Here is a tiny trained network, its code and every weight. The questions are about switching its units off for an input and a class, where a switched-off unit gives its printed mean instead of its output.

import numpy as np


def w(rows, s, z=0):
    codes = np.array(rows[::2]) - 128.0
    scale = np.full(codes.shape[1], s)
    scale[-1] = z or s
    return codes * scale


def norm(h):
    return h / np.sqrt((h * h).mean(-1, keepdims=True) + 1e-5)


def f(y):
    return np.maximum(y, 0)


def log_softmax(a):
    a = a - a.max(-1, keepdims=True)
    return a - np.log(np.exp(a).sum(-1, keepdims=True))


def net(x, mask):
    res = np.array(x, float).reshape(1, 3) / 4 @ E
    u = 0
    for l in range(3):
        y = f(norm(res) @ A[l][:, :-1].T + A[l][:, -1])
        res = res + np.where(mask[u : u + 11], y, B[l][:, -1]) @ B[l][:, :-1]
        u += 11
    return log_softmax(norm(res)[-1] @ U[:, :-1].T + U[:, -1])


A, B = {}, {}
E = w([
[133,133,92,166,149,3,148,111,145,46,84,130],'x0',
[106,130,146,212,206,169,133,123,112,35,203,117],'x1',
[127,98,52,106,58,185,137,127,198,89,137,149],'x2',
],0.0049)
A[0] = w([
[133,127,216,162,222,255,129,130,72,150,181,128,137],'0.n0',
[112,125,150,94,112,237,119,129,134,155,158,110,70],'0.n1',
[135,127,148,133,148,109,137,138,102,173,122,114,77],'0.n2',
[127,118,75,147,106,249,122,135,165,24,148,127,37],'0.n3',
[122,124,149,118,152,73,126,122,126,82,139,130,16],'0.n4',
[139,137,148,111,104,148,123,143,113,234,127,134,185],'0.n5',
[123,130,118,82,74,183,131,135,140,221,107,115,147],'0.n6',
[124,116,114,135,137,62,126,146,141,63,148,127,186],'0.n7',
[134,129,133,128,123,165,133,126,134,139,136,128,164],'0.n8',
[100,109,126,111,142,62,126,115,130,112,123,132,3],'0.n9',
[128,120,135,167,195,157,133,124,112,46,157,124,18],'0.n10',
],0.0081,0.0022)
B[0] = w([
[50,163,167,226,247,218,106,151,103,186,153,111,244],'0.n0',
[226,166,53,201,124,136,122,162,103,140,96,136,198],'0.n1',
[138,129,64,111,94,86,121,96,175,58,161,156,160],'0.n2',
[119,149,99,81,73,189,183,64,180,32,178,177,196],'0.n3',
[145,98,37,190,118,127,102,170,137,135,125,186,164],'0.n4',
[79,81,99,60,137,152,165,44,170,134,43,74,207],'0.n5',
[156,72,180,132,95,109,122,154,76,217,190,254,220],'0.n6',
[148,191,139,156,145,178,151,38,81,102,34,112,190],'0.n7',
[174,106,127,162,149,110,171,150,111,111,118,124,154],'0.n8',
[171,156,166,139,103,119,152,156,111,168,88,133,159],'0.n9',
[84,114,238,69,96,86,102,188,161,123,181,88,198],'0.n10',
],0.0097,0.011)
A[1] = w([
[46,81,207,127,216,131,118,94,121,162,104,82,73],'1.n0',
[124,108,203,40,116,109,175,176,155,78,179,72,7],'1.n1',
[106,189,116,99,152,158,92,143,150,68,185,22,129],'1.n2',
[89,142,185,107,129,71,84,239,128,127,228,68,28],'1.n3',
[51,137,44,92,200,170,95,71,159,159,151,57,96],'1.n4',
[200,163,95,163,138,11,132,179,109,90,79,58,19],'1.n5',
[189,118,151,183,162,151,111,211,84,169,129,61,49],'1.n6',
[164,146,151,163,156,41,95,118,77,113,26,121,102],'1.n7',
[125,78,150,122,143,155,79,171,137,207,202,147,75],'1.n8',
[141,91,149,55,119,27,87,157,99,172,150,89,124],'1.n9',
[164,96,89,84,77,103,113,158,159,82,255,159,54],'1.n10',
],0.0093,0.0014)
B[1] = w([
[205,170,144,91,113,139,124,184,72,99,216,207,238],'1.n0',
[153,163,42,132,164,99,103,49,108,147,87,139,146],'1.n1',
[85,151,232,95,161,70,169,164,115,112,100,79,199],'1.n2',
[83,143,251,151,93,121,69,106,158,102,164,190,178],'1.n3',
[207,163,104,127,143,75,161,174,151,133,159,78,186],'1.n4',
[81,199,58,196,42,104,141,137,159,172,93,84,216],'1.n5',
[78,105,76,99,151,182,75,40,141,120,94,171,205],'1.n6',
[130,133,99,186,78,76,136,173,184,173,154,107,255],'1.n7',
[103,184,99,162,167,63,119,120,154,64,101,62,233],'1.n8',
[136,100,202,81,159,121,103,134,184,160,103,122,165],'1.n9',
[211,110,118,148,67,148,151,171,116,87,126,163,165],'1.n10',
],0.011,0.0078)
A[2] = w([
[113,95,101,94,138,130,84,57,167,18,69,79,70],'2.n0',
[112,35,204,72,120,61,108,130,122,212,89,90,56],'2.n1',
[110,39,24,109,49,183,124,42,102,156,186,116,113],'2.n2',
[58,88,22,209,252,190,109,112,69,235,109,56,6],'2.n3',
[134,101,64,121,154,228,152,140,171,90,255,76,125],'2.n4',
[100,86,78,55,131,92,153,53,126,8,77,50,91],'2.n5',
[81,73,148,32,109,76,118,58,159,168,119,107,107],'2.n6',
[19,60,203,163,235,142,81,159,120,159,137,8,56],'2.n7',
[169,182,28,140,137,91,95,166,30,111,174,108,100],'2.n8',
[77,107,195,89,38,86,157,130,188,89,177,114,129],'2.n9',
[110,55,83,144,107,56,118,135,61,175,44,77,101],'2.n10',
],0.0084,0.0023)
B[2] = w([
[96,163,71,82,138,164,159,87,137,88,169,91,165],'2.n0',
[116,113,147,30,200,152,113,132,196,127,94,112,243],'2.n1',
[125,149,176,126,76,110,90,186,94,74,189,141,200],'2.n2',
[165,98,27,166,180,125,106,2,81,122,108,149,247],'2.n3',
[103,42,150,99,135,21,108,162,89,208,43,68,220],'2.n4',
[87,156,120,63,100,135,174,27,93,163,138,116,175],'2.n5',
[162,114,194,115,111,130,146,153,179,131,38,179,219],'2.n6',
[69,130,220,99,20,76,50,84,136,105,138,233,233],'2.n7',
[157,85,87,80,81,89,100,125,167,95,159,47,201],'2.n8',
[124,102,42,124,147,201,101,84,112,186,110,120,228],'2.n9',
[71,124,182,129,169,153,84,153,203,106,91,84,253],'2.n10',
],0.011,0.0054)
U = w([
[207,57,113,121,34,175,153,196,99,102,164,193,124],'0',
[83,164,104,65,90,182,201,42,123,65,139,81,138],'1',
[94,84,182,153,154,178,204,227,103,90,150,46,1],'2',
[96,181,88,208,57,81,121,155,206,160,97,53,170],'3',
[166,84,49,168,210,149,73,62,72,162,137,150,158],'4',
[195,135,116,80,170,56,113,192,128,136,212,52,2],'5',
[49,186,255,158,185,126,51,141,109,98,200,141,151],'6',
[145,72,182,45,158,139,96,155,221,169,57,147,174],'7',
],0.0098,0.0024)

Each question gives the input, the list of numbers given to net, and the class t.
The units are the neurons (one row each of A and B). Each row of codes is followed by its name. A weight is (code - 128) times the scale printed after its matrix; where a second scale follows, it is the last column's (A, B and U).
mask holds one flag per neuron, layer by layer. A switched-off neuron (its flag False) gives its mean, the last column of its row in B, instead of its output. The means were averaged over made-up inputs and are rounded, as every weight is.
A unit's drop is (log p(t) with every unit on - log p(t) with that unit switched off) / (log p(t) with every unit on - log p(t) with every unit switched off).
The circuit of an input: a set's keep is (log p(t) with only the set's units on - log p(t) with every unit switched off) / (log p(t) with every unit on - log p(t) with every unit switched off). Starting from the 12 units with the biggest drops (on a tie, the unit counted first), units are removed one at a time, each time the one whose removal leaves the highest keep (on an exact tie, the one counted first), for as long as the keep stays at least 0.8.
units of the circuit, in order: the units of the circuit, biggest drop first
most important unit: the unit with the biggest drop
k most important neurons: the k neurons with the biggest drops, biggest first
top k neurons in layer l: the k neurons of layer l with the biggest drops, biggest first
drop of u: that unit's drop, to one decimal
input [0,6,4], class 1: units of the circuit, in order -> 0.n3
input [-6,5,4], class 4: units of the circuit, in order -> 0.n0, 2.n3
input [4,6,2], class 1: 2 most important neurons -> 0.n3, 0.n0
input [-6,4,3], class 4: units of the circuit, in order -> 0.n0, 2.n3
input [5,4,-5], class 3: units of the circuit, in order -> 0.n0, 0.n6
input [-6,1,-8], class 4: units of the circuit, in order -> 2.n3, 0.n10
input [8,2,4], class 1: units of the circuit, in order -> 0.n0, 0.n7
input [7,1,4], class 1: top 3 neurons in layer 0 -> 0.n1, 0.n3, 0.n6
input [-8,4,-7], class 4: 2 most important neurons -> 2.n3, 0.n1
input [2,-3,1], class 7: 3 most important neurons -> 0.n0, 0.n1, 0.n3
input [-2,-4,-8], class 5: 2 most important neurons -> 1.n0, 1.n4
input [-2,3,4], class 2: top 2 neurons in layer 1 -> 1.n2, 1.n0
input [-3,5,4], class 2: top 4 neurons in layer 0 -> 0.n3, 0.n1, 0.n0, 0.n7
input [-4,1,6], class 0: most important unit -> 0.n3
input [-8,5,5], class 4: 2 most important neurons -> 0.n0, 0.n1
input [-4,6,5], class 2: top 3 neurons in layer 0 -> 0.n3, 0.n1, 0.n0
input [-5,-1,7], class 0: drop of 2.n2 -> 0.0
input [7,7,3], class 1: drop of 0.n0 -> 0.3
input [7,6,-8], class 3: drop of 0.n7 -> 1.3
input [2,2,6], class 1: most important neuron -> 0.n6
input [-3,-4,-8], class 5: drop of 1.n0 -> 0.1
